Below is a small trained network, with its code and all its weights. Each question gives an input and a class and asks what happens when units are switched off, that is, made to give their printed mean instead of their output.

import numpy as np


def w(rows, s, z=0):
    codes = np.array(rows[::2]) - 128.0
    scale = np.full(codes.shape[1], s)
    scale[-1] = z or s
    return codes * scale


def f(y):
    return np.maximum(y, 0)


def log_softmax(a):
    a = a - a.max(-1, keepdims=True)
    return a - np.log(np.exp(a).sum(-1, keepdims=True))


def net(x, mask):
    res = np.array(x, float).reshape(1, 5) / 4 @ E
    y = f(res @ A[0][:, :-1].T + A[0][:, -1])
    res = res + np.where(mask, y, B[0][:, -1]) @ B[0][:, :-1]
    return log_softmax(res[-1] @ U[:, :-1].T + U[:, -1])


A, B = {}, {}
E = w([
[117,100,129,134,115,88,145,120,123,95],'x0',
[140,131,103,145,123,151,136,156,119,138],'x1',
[170,89,132,81,3,123,62,127,102,172],'x2',
[83,65,112,244,141,122,70,75,134,205],'x3',
[235,177,37,134,181,71,42,81,67,116],'x4',
],0.015)
A[0] = w([
[137,93,75,230,154,114,77,18,84,169,31],'neuron 0',
[86,59,144,171,124,147,129,130,168,179,126],'neuron 1',
[222,195,110,53,132,122,104,164,106,60,170],'neuron 2',
[67,139,132,183,206,139,156,139,186,110,218],'neuron 3',
[125,115,141,70,117,162,200,134,174,98,184],'neuron 4',
[120,84,181,131,131,121,134,135,124,105,131],'neuron 5',
[139,189,103,115,192,132,121,145,109,47,165],'neuron 6',
[157,110,149,99,11,98,56,167,120,170,138],'neuron 7',
[88,125,222,62,74,203,197,212,149,69,254],'neuron 8',
[108,101,138,110,39,186,123,110,119,142,127],'neuron 9',
[96,165,133,165,213,110,151,143,145,97,249],'neuron 10',
[106,87,166,177,112,147,125,144,182,158,128],'neuron 11',
[223,140,89,54,106,95,136,124,107,147,103],'neuron 12',
[82,125,139,159,133,131,145,131,124,141,117],'neuron 13',
[63,80,177,199,128,113,120,153,174,204,164],'neuron 14',
],0.012,0.0085)
B[0] = w([
[91,188,93,107,117,245,80,110,28,134,202],'neuron 0',
[89,131,157,167,119,86,146,144,199,182,176],'neuron 1',
[154,83,92,75,106,35,123,139,127,88,200],'neuron 2',
[129,96,104,156,226,176,128,190,144,128,202],'neuron 3',
[163,143,114,107,152,182,114,140,99,141,190],'neuron 4',
[84,146,152,154,120,145,119,113,131,122,151],'neuron 5',
[199,172,97,151,193,106,207,108,151,107,182],'neuron 6',
[73,74,146,98,15,103,74,117,125,147,194],'neuron 7',
[78,167,100,79,139,229,93,100,50,146,253],'neuron 8',
[110,147,163,121,70,102,118,115,117,180,172],'neuron 9',
[158,168,61,166,229,176,169,157,134,105,196],'neuron 10',
[143,114,157,165,102,123,109,156,169,157,170],'neuron 11',
[126,109,119,87,111,81,98,142,134,99,177],'neuron 12',
[105,102,126,123,152,136,109,164,144,127,153],'neuron 13',
[78,85,151,174,121,142,145,151,184,182,193],'neuron 14',
],0.012,0.034)
U = w([
[115,211,65,123,177,211,138,113,45,104,247],'0',
[96,136,104,70,29,164,86,37,12,157,108],'1',
[122,55,120,171,169,139,176,158,255,156,128],'2',
[88,85,176,155,19,83,143,98,213,195,2],'3',
[243,199,78,122,158,46,245,92,159,51,182],'4',
[151,45,94,61,63,22,83,133,153,41,17],'5',
],0.0091,0.0017)

Each question gives the input, the list of numbers given to net, and the class t.
The units are the neurons (one row each of A and B). Each row of codes is followed by its name. A weight is (code - 128) times the scale printed after its matrix; where a second scale follows, it is the last column's (A, B and U).
mask holds one flag per neuron, in row order. A switched-off neuron (its flag False) gives its mean, the last column of its row in B, instead of its output. The means were averaged over made-up inputs and are rounded, as every weight is.
A unit's drop is (log p(t) with every unit on - log p(t) with that unit switched off) / (log p(t) with every unit on - log p(t) with every unit switched off).
The circuit of an input: a set's keep is (log p(t) with only the set's units on - log p(t) with every unit switched off) / (log p(t) with every unit on - log p(t) with every unit switched off). Starting from the 12 units with the biggest drops (on a tie, the unit counted first), units are removed one at a time, each time the one whose removal leaves the highest keep (on an exact tie, the one counted first), for as long as the keep stays at least 0.8.
units of the circuit, in order: the units of the circuit, biggest drop first
unit that matters most: the unit with the biggest drop
top k neurons: the k neurons with the biggest drops, biggest first
drop of u: that unit's drop, to one decimal
input [1,2,-4,0,5], class 4: units of the circuit, in order -> neuron 8; neuron 6
input [-5,0,2,4,2], class 1: top neuron -> neuron 0
input [-6,6,-3,8,0], class 2: top 3 neurons -> neuron 8; neuron 14; neuron 1
input [-7,3,-3,1,-8], class 2: top 3 neurons -> neuron 14; neuron 0; neuron 1
input [-1,1,-2,1,-5], class 2: top 3 neurons -> neuron 0; neuron 14; neuron 1
input [7,-4,1,-2,-3], class 1: top 2 neurons -> neuron 10; neuron 3
input [-4,-3,1,-3,-2], class 1: top 2 neurons -> neuron 10; neuron 3
input [-7,-3,8,0,2], class 5: top 2 neurons -> neuron 8; neuron 0
input [2,-8,-6,1,-8], class 2: top 2 neurons -> neuron 14; neuron 0
input [2,-8,0,3,-1], class 2: top 2 neurons -> neuron 8; neuron 7
input [2,-6,-3,1,-6], class 2: top 3 neurons -> neuron 0; neuron 14; neuron 1
input [-5,6,4,1,0], class 3: top 2 neurons -> neuron 8; neuron 0
input [-6,6,6,1,-5], class 3: top 3 neurons -> neuron 0; neuron 1; neuron 14
input [-7,-3,1,2,-2], class 3: unit that matters most -> neuron 10
input [-8,-5,-1,-8,6], class 4: drop of neuron 6 -> 0.5
input [8,7,-3,-1,7], class 4: drop of neuron 8 -> 0.1
input [-6,-5,3,-8,2], class 5: drop of neuron 2 -> 0.3
